Here is a tiny trained network, its code and every weight. The questions are about switching its units off for an input and a target symbol, where a switched-off unit gives its printed mean instead of its output.

import numpy as np


def w(rows, s, z=0):
    codes = np.array(rows[::2]) - 128.0
    scale = np.full(codes.shape[1], s)
    scale[-1] = z or s
    return codes * scale


def norm(h):
    return h / np.sqrt((h * h).mean(-1, keepdims=True) + 1e-5)


def f(y):
    return np.maximum(y, 0)


def softmax(a):
    e = np.exp(a - a.max(-1, keepdims=True))
    return e / e.sum(-1, keepdims=True)


def log_softmax(a):
    a = a - a.max(-1, keepdims=True)
    return a - np.log(np.exp(a).sum(-1, keepdims=True))


def net(x, mask):
    ids = ['Ψγεζημξτ'.index(c) for c in x.split()]
    T = len(ids)
    res = E[ids] + P[:T]
    r = norm(res)
    for j in range(2):
        rows = slice(3 * j, 3 * j + 3)
        q, k, v = (r @ M[0][rows].T for M in (Q, K, V))
        z = softmax(np.where(np.tri(T) > 0, q @ k.T / 3**0.5, -1e9)) @ v
        o = O[0][rows]
        res = res + np.where(mask[j], z, o[:, -1]) @ o[:, :-1]
    y = f(norm(res) @ A[0][:, :-1].T + A[0][:, -1])
    res = res + np.where(mask[2:26], y, B[0][:, -1]) @ B[0][:, :-1]
    return log_softmax(norm(res)[-1] @ U[:, :-1].T + U[:, -1])


Q, K, V, O, A, B = {}, {}, {}, {}, {}, {}
E = w([
[114,81,122,121,164,68,96,55,197,71,108],'Ψ',
[197,123,58,132,95,167,89,211,104,96,109],'γ',
[149,135,111,22,243,100,126,19,108,43,108],'ε',
[188,159,33,134,113,44,103,26,168,134,98],'ζ',
[210,92,105,178,130,171,56,133,73,168,172],'η',
[23,107,85,63,255,160,90,92,154,53,164],'μ',
[94,163,141,93,64,97,50,149,142,196,223],'ξ',
[163,144,126,59,127,221,180,88,210,112,188],'τ',
],0.0082)
P = w([
[205,128,102,43,255,76,70,175,180,187,114],'0',
[179,113,117,62,198,91,28,128,186,160,128],'1',
[164,108,115,67,166,116,50,113,176,156,116],'2',
[157,110,114,78,144,133,65,109,165,151,109],'3',
[155,112,110,90,131,134,84,117,157,143,115],'4',
[154,122,117,103,119,139,95,116,148,139,117],'5',
[152,131,120,117,113,143,102,119,141,134,119],'6',
[150,131,123,131,108,142,115,124,134,128,128],'7',
[144,141,127,142,101,149,122,124,130,127,129],'8',
[143,144,132,157,96,147,133,127,122,117,133],'9',
[141,147,133,170,90,148,145,130,117,112,140],'10',
[140,152,139,180,82,154,154,128,113,106,140],'11',
[141,158,142,192,72,156,172,131,106,93,150],'12',
],0.006)
Q[0] = w([
[111,99,177,77,166,200,112,173,46,131,160],'h1',
[120,83,119,161,78,121,106,121,121,154,145],'h1',
[246,127,12,182,126,236,78,160,86,105,155],'h1',
[104,207,220,63,127,2,206,100,127,225,71],'h2',
[159,129,106,170,3,127,110,202,175,182,95],'h2',
[173,169,115,100,126,167,45,145,36,142,244],'h2',
],0.0085)
K[0] = w([
[81,148,100,98,196,128,90,140,111,134,138],'h1',
[129,158,108,140,114,124,109,143,149,151,164],'h1',
[89,193,58,171,88,190,188,60,49,85,184],'h1',
[196,137,56,2,176,66,45,121,146,201,89],'h2',
[138,143,80,212,78,132,145,95,154,209,154],'h2',
[101,193,137,118,27,179,182,148,96,153,216],'h2',
],0.0095)
V[0] = w([
[135,139,79,236,102,145,142,199,254,181,170],'h1',
[239,155,131,175,145,152,190,99,131,60,134],'h1',
[41,116,61,189,243,171,105,142,146,54,129],'h1',
[115,187,36,126,96,36,76,139,52,91,50],'h2',
[138,97,151,51,118,166,136,181,61,23,148],'h2',
[51,154,188,80,97,114,141,180,115,103,142],'h2',
],0.0083)
O[0] = w([
[130,235,76,59,156,141,121,154,188,158,92,97],'h1',
[111,26,150,50,135,106,62,111,112,127,141,89],'h1',
[160,115,74,109,1,41,147,144,105,106,155,218],'h1',
[39,127,94,176,114,128,86,161,57,147,157,2],'h2',
[109,223,120,112,127,164,35,138,187,216,70,119],'h2',
[170,90,32,152,182,105,145,66,147,115,55,9],'h2',
],0.0041,0.0027)
A[0] = w([
[129,100,127,118,137,53,104,108,153,127,125,112],'n1',
[49,96,166,103,166,117,108,159,70,157,99,119],'n2',
[45,120,147,55,238,108,161,142,82,118,128,107],'n3',
[35,42,124,142,58,191,155,167,81,91,159,115],'n4',
[141,147,132,163,83,89,118,69,142,184,98,104],'n5',
[173,89,100,192,160,180,186,205,67,74,123,95],'n6',
[70,124,202,99,150,194,146,196,116,120,147,64],'n7',
[82,126,157,79,134,117,156,104,141,88,153,111],'n8',
[232,63,126,30,115,155,254,101,205,205,75,2],'n9',
[99,181,132,171,115,170,214,121,100,177,94,100],'n10',
[176,173,150,105,118,132,164,166,113,138,128,139],'n11',
[142,167,128,199,134,243,185,171,90,91,72,124],'n12',
[117,119,127,131,156,145,80,134,133,185,46,106],'n13',
[131,172,122,176,115,195,141,125,124,114,99,102],'n14',
[39,106,124,121,199,125,74,122,152,103,115,121],'n15',
[186,172,88,111,121,87,151,99,90,135,97,144],'n16',
[159,132,131,151,141,135,116,85,77,145,138,124],'n17',
[45,57,129,127,233,123,88,180,202,142,60,42],'n18',
[144,132,68,143,114,120,136,128,148,146,105,138],'n19',
[181,121,125,145,94,108,50,83,134,193,91,16],'n20',
[130,169,103,190,135,183,132,139,94,146,134,134],'n21',
[86,88,150,136,119,95,124,123,119,125,100,117],'n22',
[90,55,118,130,115,129,106,144,76,93,150,105],'n23',
[148,134,128,138,85,75,109,99,110,208,127,92],'n24',
],0.0093,0.0041)
B[0] = w([
[121,182,198,94,148,149,172,117,109,113,113,236],'n1',
[87,121,91,172,90,123,175,79,130,96,154,146],'n2',
[138,198,211,71,148,105,134,127,164,118,130,167],'n3',
[104,186,216,55,132,93,166,96,121,93,147,166],'n4',
[136,98,105,128,157,133,109,129,138,164,126,177],'n5',
[157,121,45,140,211,164,105,120,148,172,94,144],'n6',
[100,114,213,151,188,168,105,135,89,195,170,140],'n7',
[124,95,69,152,124,142,105,149,113,157,111,220],'n8',
[88,36,137,146,39,249,180,211,253,112,143,254],'n9',
[48,181,186,97,94,76,159,112,146,120,171,144],'n10',
[121,88,82,127,94,136,136,136,87,131,113,188],'n11',
[206,138,105,191,180,51,93,132,205,167,200,140],'n12',
[76,76,127,138,104,133,137,72,124,86,64,148],'n13',
[76,159,150,87,122,128,159,157,99,104,112,145],'n14',
[195,103,123,124,167,139,109,172,135,149,93,224],'n15',
[141,150,171,130,161,124,120,135,179,132,137,191],'n16',
[103,111,104,99,112,127,152,162,104,131,116,174],'n17',
[116,237,227,54,160,89,187,98,158,71,131,157],'n18',
[88,93,136,142,100,134,147,105,68,142,137,182],'n19',
[130,203,154,142,141,84,181,117,159,125,175,189],'n20',
[180,81,87,161,135,160,113,126,111,111,92,175],'n21',
[105,119,62,122,107,125,120,119,113,131,155,154],'n22',
[139,88,65,214,115,149,104,149,153,168,115,202],'n23',
[154,122,131,99,159,150,109,133,138,93,70,196],'n24',
],0.014,0.0057)
U = w([
[149,206,206,33,187,89,134,120,173,108,123,172],'Ψ',
[213,41,27,153,223,122,80,180,147,211,64,29],'γ',
[105,92,213,127,147,175,79,152,33,201,239,113],'ε',
[59,165,115,150,65,23,150,20,130,113,237,255],'ζ',
[236,171,109,94,7,109,95,174,43,75,162,117],'η',
[2,111,72,76,115,139,168,112,16,93,40,119],'μ',
[104,73,147,109,56,192,173,171,239,112,175,123],'ξ',
[90,135,185,208,136,142,45,80,128,68,114,96],'τ',
],0.0061,0.0058)

Each question gives the input, a string of symbols that net reads in full, and the target symbol t.
The units are the heads (3 rows each of Q, K, V and O) and the neurons (one row each of A and B). Each row of codes is followed by its name. A weight is (code - 128) times the scale printed after its matrix; where a second scale follows, it is the last column's (O, A, B and U).
mask holds one flag per unit, heads first, then neurons. A switched-off unit (its flag False) gives its mean, the last column of its rows in O or B, instead of its output. The means were averaged over made-up inputs and are rounded, as every weight is.
A unit's drop is (log p(t) with every unit on - log p(t) with that unit switched off) / (log p(t) with every unit on - log p(t) with every unit switched off).
unit that matters most: the unit with the biggest drop
k most important neurons: the k neurons with the biggest drops, biggest first
which heads matter: for each layer, one digit per head in row order, 1 if its drop is at least 0.15 and else 0, layers parted by /
input μ Ψ τ τ γ ξ Ψ ε ξ ξ Ψ, target μ: which heads matter : 01
input ε τ ε τ ξ Ψ ξ ε ε ξ η, target γ: which heads matter : 00
input ε γ ε Ψ ε γ ξ ξ ε, target ζ: which heads matter : 11
input γ ξ μ Ψ μ η μ γ, target η: which heads matter : 11
input ξ τ ξ μ ζ ζ τ ξ ζ ε ζ γ, target τ: 4 most important neurons : n13, n9, n12, n21
input γ Ψ Ψ ε ζ μ τ Ψ Ψ ζ Ψ, target ζ: which heads matter : 01
input τ μ γ ζ μ, target γ: unit that matters most : h1
input τ τ τ ξ ξ ζ Ψ, target Ψ: which heads matter : 10
input Ψ Ψ η μ Ψ, target μ: which heads matter : 11
input μ η ε γ η ζ ξ ξ τ μ ζ, target γ: which heads matter : 11
input ζ η τ η ε, target Ψ: which heads matter : 01
input μ Ψ τ μ ε ξ ε η γ τ τ ξ ε, target μ: 3 most important neurons : n17, n9, n20
input τ ζ ζ μ γ μ τ μ Ψ μ Ψ γ ζ, target μ: 3 most important neurons : n9, n4, n23
input ε γ ξ Ψ, target Ψ: which heads matter : 00
input ε η Ψ ε η, target ε: which heads matter : 01
input ζ η τ Ψ τ ξ ε ε, target γ: which heads matter : 11
input γ τ ζ ξ ξ μ ε ξ μ, target γ: unit that matters most : h2
input Ψ ξ ξ τ Ψ ζ μ γ Ψ γ, target μ: 3 most important neurons : n13, n9, n14
input η μ τ ξ τ Ψ Ψ τ ξ ξ γ, target γ: 2 most important neurons : n6, n12
input μ ξ ζ ξ Ψ ε τ Ψ ε, target γ: 3 most important neurons : n23, n9, n8
input ξ τ τ ζ Ψ τ Ψ, target γ: 4 most important neurons : n23, n8, n15, n9
input ε ξ η γ Ψ γ, target μ: unit that matters most : n13
input ξ Ψ ζ ξ ε ε ζ ξ ξ μ ξ γ γ, target γ: 3 most important neurons : n6, n12, n9
